Here is a tiny trained network, its code and every weight. The questions are about switching its units off for an input and a target symbol, where a switched-off unit gives its printed mean instead of its output.

import numpy as np


def w(rows, s, z=0):
    codes = np.array(rows[::2]) - 128.0
    scale = np.full(codes.shape[1], s)
    scale[-1] = z or s
    return codes * scale


def softmax(a):
    e = np.exp(a - a.max(-1, keepdims=True))
    return e / e.sum(-1, keepdims=True)


def log_softmax(a):
    a = a - a.max(-1, keepdims=True)
    return a - np.log(np.exp(a).sum(-1, keepdims=True))


def net(x, mask):
    ids = ['αβγδζηθλμξπστφψω'.index(c) for c in x.split()]
    T = len(ids)
    res = E[ids] + P[:T]
    u = 0
    for l in range(3):
        r = res
        for j in range(3):
            rows = slice(2 * j, 2 * j + 2)
            q, k, v = (r @ M[l][rows].T for M in (Q, K, V))
            z = softmax(np.where(np.tri(T) > 0, q @ k.T / 2**0.5, -1e9)) @ v
            o = O[l][rows]
            res = res + np.where(mask[u + j], z, o[:, -1]) @ o[:, :-1]
        u += 3
    return log_softmax(res[-1] @ U[:, :-1].T + U[:, -1])


Q, K, V, O = {}, {}, {}, {}
E = w([
[221,111,81],'α',
[77,186,77],'β',
[84,72,85],'γ',
[86,143,14],'δ',
[70,188,163],'ζ',
[254,58,64],'η',
[200,144,118],'θ',
[54,72,47],'λ',
[73,152,116],'μ',
[214,163,113],'ξ',
[205,153,105],'π',
[75,145,99],'σ',
[60,151,105],'τ',
[199,147,121],'φ',
[66,251,107],'ψ',
[61,95,148],'ω',
],0.009)
P = w([
[63,87,151],'0',
[143,197,38],'1',
[138,188,45],'2',
[138,179,54],'3',
[132,177,36],'4',
[131,165,31],'5',
[130,173,33],'6',
[135,161,1],'7',
[133,161,19],'8',
[129,152,18],'9',
[128,156,11],'10',
[118,158,16],'11',
[120,144,9],'12',
],0.0083)
Q[0] = w([
[128,109,114],'0.h1',
[154,126,119],'0.h1',
[37,168,114],'0.h2',
[6,142,147],'0.h2',
[118,122,211],'0.h3',
[125,133,160],'0.h3',
],0.013)
K[0] = w([
[163,108,131],'0.h1',
[182,121,121],'0.h1',
[5,148,179],'0.h2',
[8,131,183],'0.h2',
[143,185,71],'0.h3',
[132,139,105],'0.h3',
],0.013)
V[0] = w([
[130,184,136],'0.h1',
[115,66,72],'0.h1',
[136,54,68],'0.h2',
[2,163,205],'0.h2',
[154,81,241],'0.h3',
[117,35,201],'0.h3',
],0.0099)
O[0] = w([
[81,176,90,156],'0.h1',
[175,96,134,158],'0.h1',
[255,126,139,140],'0.h2',
[85,45,58,122],'0.h2',
[46,102,207,1],'0.h3',
[118,76,205,34],'0.h3',
],0.0091,0.0056)
Q[1] = w([
[77,155,95],'1.h1',
[129,132,163],'1.h1',
[38,176,2],'1.h2',
[229,93,217],'1.h2',
[77,137,142],'1.h3',
[169,158,82],'1.h3',
],0.0093)
K[1] = w([
[121,161,55],'1.h1',
[228,100,151],'1.h1',
[5,17,181],'1.h2',
[196,208,77],'1.h2',
[215,226,106],'1.h3',
[80,59,253],'1.h3',
],0.0043)
V[1] = w([
[40,164,132],'1.h1',
[99,123,140],'1.h1',
[170,16,166],'1.h2',
[137,2,195],'1.h2',
[140,150,238],'1.h3',
[195,128,53],'1.h3',
],0.0068)
O[1] = w([
[107,102,179,152],'1.h1',
[79,156,190,109],'1.h1',
[229,57,160,89],'1.h2',
[210,27,196,71],'1.h2',
[57,34,166,1],'1.h3',
[194,120,3,176],'1.h3',
],0.0067,0.0065)
Q[2] = w([
[113,118,5],'2.h1',
[93,46,65],'2.h1',
[164,89,89],'2.h2',
[55,183,163],'2.h2',
[161,166,251],'2.h3',
[126,253,205],'2.h3',
],0.0053)
K[2] = w([
[2,110,177],'2.h1',
[92,156,153],'2.h1',
[158,105,151],'2.h2',
[98,202,77],'2.h2',
[89,245,128],'2.h3',
[66,201,65],'2.h3',
],0.0072)
V[2] = w([
[23,97,205],'2.h1',
[52,61,207],'2.h1',
[197,99,142],'2.h2',
[55,116,224],'2.h2',
[215,50,153],'2.h3',
[149,254,97],'2.h3',
],0.0075)
O[2] = w([
[125,153,35,113],'2.h1',
[156,179,60,85],'2.h1',
[80,177,160,122],'2.h2',
[181,174,2,11],'2.h2',
[94,195,153,109],'2.h3',
[102,34,91,189],'2.h3',
],0.0081,0.011)
U = w([
[175,106,145,219],'α',
[179,182,180,51],'β',
[109,118,146,199],'γ',
[126,167,28,27],'δ',
[55,78,186,134],'ζ',
[100,77,137,218],'η',
[246,117,207,155],'θ',
[65,142,155,181],'λ',
[33,58,86,72],'μ',
[122,116,142,202],'ξ',
[19,215,168,46],'π',
[136,132,140,154],'σ',
[176,115,149,241],'τ',
[254,210,144,1],'φ',
[146,126,134,165],'ψ',
[131,144,128,60],'ω',
],0.0049,0.0042)

Each question gives the input, a string of symbols that net reads in full, and the target symbol t.
The units are the heads (2 rows each of Q, K, V and O). Each row of codes is followed by its name. A weight is (code - 128) times the scale printed after its matrix; where a second scale follows, it is the last column's (O and U).
mask holds one flag per head, layer by layer. A switched-off head (its flag False) gives its mean, the last column of its rows in O, instead of its output. The means were averaged over made-up inputs and are rounded, as every weight is.
A unit's drop is (log p(t) with every unit on - log p(t) with that unit switched off) / (log p(t) with every unit on - log p(t) with every unit switched off).
The circuit of an input: a set's keep is (log p(t) with only the set's units on - log p(t) with every unit switched off) / (log p(t) with every unit on - log p(t) with every unit switched off). Starting from all 9 units, units are removed one at a time, each time the one whose removal leaves the highest keep (on an exact tie, the one counted first), for as long as the keep stays at least 0.8.
units of the circuit, in order: the units of the circuit, biggest drop first
most important unit: the unit with the biggest drop
which heads matter: for each layer, one digit per head in row order, 1 if its drop is at least 0.15 and else 0, layers parted by /
input ζ ζ η σ ψ η ζ τ, target δ: units of the circuit, in order -> [0.h3; 2.h1; 1.h3; 0.h2]
input η ψ ζ γ α μ, target π: most important unit -> 2.h3
input ψ ω η ζ ζ ζ τ ζ ψ, target μ: units of the circuit, in order -> [2.h3; 1.h2; 0.h2]
input ζ α σ, target δ: which heads matter -> 011 / 001 / 110
input η ζ ω, target π: which heads matter -> 111 / 010 / 001
input ζ ψ φ σ ξ η ζ τ δ, target δ: units of the circuit, in order -> [2.h1; 0.h3; 1.h3; 0.h2]
input ζ ζ τ τ η α ζ β ζ ζ ζ β, target δ: units of the circuit, in order -> [0.h3; 2.h1; 1.h3; 0.h2]
input ζ δ η φ η ζ φ ζ λ, target δ: units of the circuit, in order -> [0.h3; 2.h1; 1.h3; 1.h1]
input ψ ζ ζ ψ φ ω, target μ: units of the circuit, in order -> [2.h3; 1.h2; 0.h1]
input ζ α σ η γ δ ψ μ, target δ: units of the circuit, in order -> [0.h3; 2.h1; 1.h3; 0.h2]
input λ σ α δ γ δ ω γ δ δ ω ζ τ, target θ: which heads matter -> 111 / 010 / 100
input ζ γ ζ ψ ψ, target δ: units of the circuit, in order -> [2.h1; 0.h3; 0.h2; 1.h3]
input η ζ ζ, target π: which heads matter -> 111 / 011 / 001
input ζ λ λ γ ψ ζ φ ω ζ η δ, target δ: which heads matter -> 001 / 101 / 100
input ω ω ζ α β ζ ζ δ, target φ: which heads matter -> 001 / 011 / 011
input ω ξ π τ α π ω ζ ψ, target φ: most important unit -> 0.h3
input ζ η η ζ φ ζ ψ ζ α μ η τ, target δ: which heads matter -> 001 / 001 / 100
input ζ λ ω ζ ψ η ω γ γ, target δ: which heads matter -> 001 / 101 / 100
input ψ δ ζ η ζ β ω ζ, target μ: which heads matter -> 000 / 010 / 001
input δ α β ζ ζ η σ, target ζ: most important unit -> 2.h1
input ω φ α ζ ζ φ α γ θ ζ, target φ: which heads matter -> 011 / 011 / 011
